W =
array([[126, 106, 121, 120, 104, 115, 141, 149, 127, 142, 102],
       [135, 125, 132, 106, 147, 147, 128, 135, 146, 120, 131],
       [139, 132, 128, 117, 125, 142, 135, 147, 140, 128, 142],
       [134, 112, 133, 126, 134, 142, 137, 140, 144, 134, 115],
       [122, 144, 121, 119, 116, 113, 120, 126, 115, 125, 150],
       [126, 114, 128, 144, 113, 120, 137, 136, 125, 143, 111],
       [109, 135, 113, 120, 102, 104, 138, 114, 115, 118, 123],
       [130, 149, 121, 118, 125, 125, 123, 122, 121, 112, 146]])
Indices start at 1.
row 1 col 1 => 126
row 1 col 4 => 120
row 4 col 3 => 133
row 7 col 3 => 113
row 8 col 2 => 149
row 7 col 4 => 120
row 7 col 8 => 114
row 7 col 6 => 104
row 2 col 8 => 135
row 8 col 8 => 122
row 8 col 9 => 121
row 8 col 1 => 130
row 7 col 7 => 138
row 1 col 5 => 104
row 8 col 10 => 112
row 7 col 2 => 135
row 3 col 10 => 128
row 1 col 2 => 106
row 5 col 10 => 125
row 8 col 11 => 146
row 4 col 9 => 144
row 2 col 1 => 135
row 5 col 11 => 150
row 5 col 4 => 119
row 7 col 5 => 102
row 1 col 8 => 149
row 3 col 9 => 140
row 4 col 11 => 115
row 5 col 5 => 116
row 6 col 10 => 143
row 6 col 8 => 136
row 2 col 5 => 147
row 5 col 8 => 126
row 2 col 7 => 128
row 4 col 7 => 137

M =
[[157 123 120 142 102]
 [119 138 138 120 141]
 [110 125 128 122 136]]
Rows and columns are counted from 1.
(1, 1)	157
(3, 4)	122
(3, 2)	125
(1, 2)	123
(1, 5)	102

B =
119	138	126	134	128
132	135	141	141	125
102	127	107	126	131
108	114	113	126	125
106	123	117	128	118
113	143	131	138	117
118	132	125	143	139
Indices start at 1.
row 1 col 1 = 119
row 2 col 5 = 125
row 3 col 5 = 131
row 7 col 2 = 132
row 4 col 5 = 125
row 6 col 3 = 131
row 5 col 5 = 118
row 1 col 4 = 134
row 6 col 2 = 143
row 2 col 2 = 135

grid =
[[110 149 134 140  99 116 116 115 111 112 138 153 130]
 [100 156 132 144 101 122 125 114 113 113 141 152 124]]
Rows and columns are counted from 1.
row 1 col 1 -> 110
row 2 col 11 -> 141
row 1 col 2 -> 149
row 2 col 12 -> 152
row 2 col 4 -> 144
row 1 col 6 -> 116
row 2 col 5 -> 101

a =
[[139 131 129 129 120 142 137]
 [135 136 132 118 119 146 138]
 [115 139 141 146 142 132 124]
 [147 107 107 118 108 110 144]
 [130 132 127 121 134 135 120]
 [129 139 135 118 126 145 131]
 [111 140 140 141 141 129 129]
 [110 140 142 149 146 129 123]
 [128 131 123 120 138 130 116]
 [132 135 132 120 122 142 136]
 [138 130 124 108 117 137 135]]
Rows and columns are counted from 1.
(1, 1) => 139
(1, 6) => 142
(8, 3) => 142
(2, 7) => 138
(11, 5) => 117
(5, 7) => 120
(2, 5) => 119
(2, 2) => 136
(6, 5) => 126
(8, 1) => 110
(3, 4) => 146
(9, 1) => 128
(1, 3) => 129
(5, 6) => 135
(7, 2) => 140
(7, 6) => 129
(9, 5) => 138
(3, 5) => 142
(5, 1) => 130
(9, 3) => 123
(6, 4) => 118
(6, 1) => 129
(8, 2) => 140
(3, 3) => 141
(5, 5) => 134
(3, 6) => 132
(7, 1) => 111

A =
[[134 122 120 130 132 124 120 125 116 129 138]
 [148 107 107 119 108 112 144 123 139 131 117]
 [144 110 108 122 115 112 135 121 130 133 124]
 [130 136 134 129 124 141 138 142 131 116 124]
 [126 138 137 133 129 140 134 140 128 118 126]
 [125 126 125 138 141 121 113 121 110 134 141]
 [146 108 109 134 117 113 133 131 121 122 136]
 [130 125 122 130 136 124 117 122 114 133 138]
 [123 140 133 121 135 139 126 124 127 134 121]]
Rows and columns are counted from 1.
row 1 col 1 -> 134
row 1 col 5 -> 132
row 9 col 3 -> 133
row 3 col 1 -> 144
row 4 col 9 -> 131
row 4 col 7 -> 138
row 8 col 9 -> 114
row 8 col 3 -> 122
row 3 col 10 -> 133
row 9 col 4 -> 121
row 3 col 2 -> 110
row 8 col 6 -> 124
row 9 col 10 -> 134
row 4 col 6 -> 141
row 7 col 10 -> 122
row 2 col 6 -> 112
row 8 col 10 -> 133
row 4 col 10 -> 116
row 3 col 5 -> 115
row 6 col 6 -> 121
row 8 col 5 -> 136
row 6 col 9 -> 110
row 7 col 7 -> 133
row 4 col 2 -> 136
row 7 col 3 -> 109
row 6 col 7 -> 113
row 8 col 7 -> 117
row 9 col 7 -> 126
row 8 col 4 -> 130
row 5 col 5 -> 129
row 2 col 2 -> 107
row 2 col 3 -> 107

data =
[[125 134 139 131 137 139 121 142 121 113]
 [113 139 142 141 138 132 134 124 136 138]
 [138 117 119 144 122 119 131 138 120 114]
 [114 129 141 140 139 114 116 124 123 129]
 [130 136 135 113 120 145 133 138 133 118]
 [115 120 127 139 128 113 133 123 142 136]
 [131 128 119 109 136 130 112 116 116 141]
 [135 115 120 119 114 114 140 123 149 133]]
Rows and columns are counted from 1.
row 1 col 1: 125
row 5 col 7: 133
row 7 col 8: 116
row 3 col 8: 138
row 2 col 7: 134
row 8 col 5: 114
row 2 col 2: 139
row 2 col 9: 136
row 3 col 10: 114
row 1 col 10: 113
row 1 col 3: 139
row 7 col 9: 116
row 4 col 9: 123
row 3 col 3: 119
row 5 col 6: 145
row 5 col 2: 136
row 8 col 6: 114
row 3 col 6: 119
row 1 col 4: 131
row 4 col 2: 129
row 1 col 2: 134
row 4 col 5: 139
row 3 col 5: 122
row 2 col 4: 141
row 6 col 10: 136
row 4 col 10: 129
row 6 col 8: 123

arr =
139  143  119  117  114  112  128  136  131  133  122  124
135  114  146  145  127  137  142  127  131  132  129  122
128  112  145  145  134  142  139  123  131  127  128  127
117  115  136  143  152  138  128  129  137  127  121  133
127  127  135  130  122  137  138  114  128  115  128  137
140  121  145  143  122  131  147  129  139  129  120  125
128  120  130  137  140  127  125  138  132  139  126  121
Indices start at 1.
(1, 1) => 139
(3, 11) => 128
(6, 11) => 120
(6, 1) => 140
(4, 1) => 117
(7, 1) => 128
(7, 7) => 125
(4, 12) => 133
(4, 5) => 152
(7, 5) => 140
(2, 6) => 137
(5, 1) => 127
(7, 9) => 132
(7, 12) => 121
(6, 7) => 147
(6, 5) => 122
(3, 9) => 131
(3, 8) => 123
(7, 11) => 126
(6, 8) => 129
(5, 5) => 122
(6, 4) => 143
(1, 11) => 122
(6, 10) => 129
(3, 1) => 128
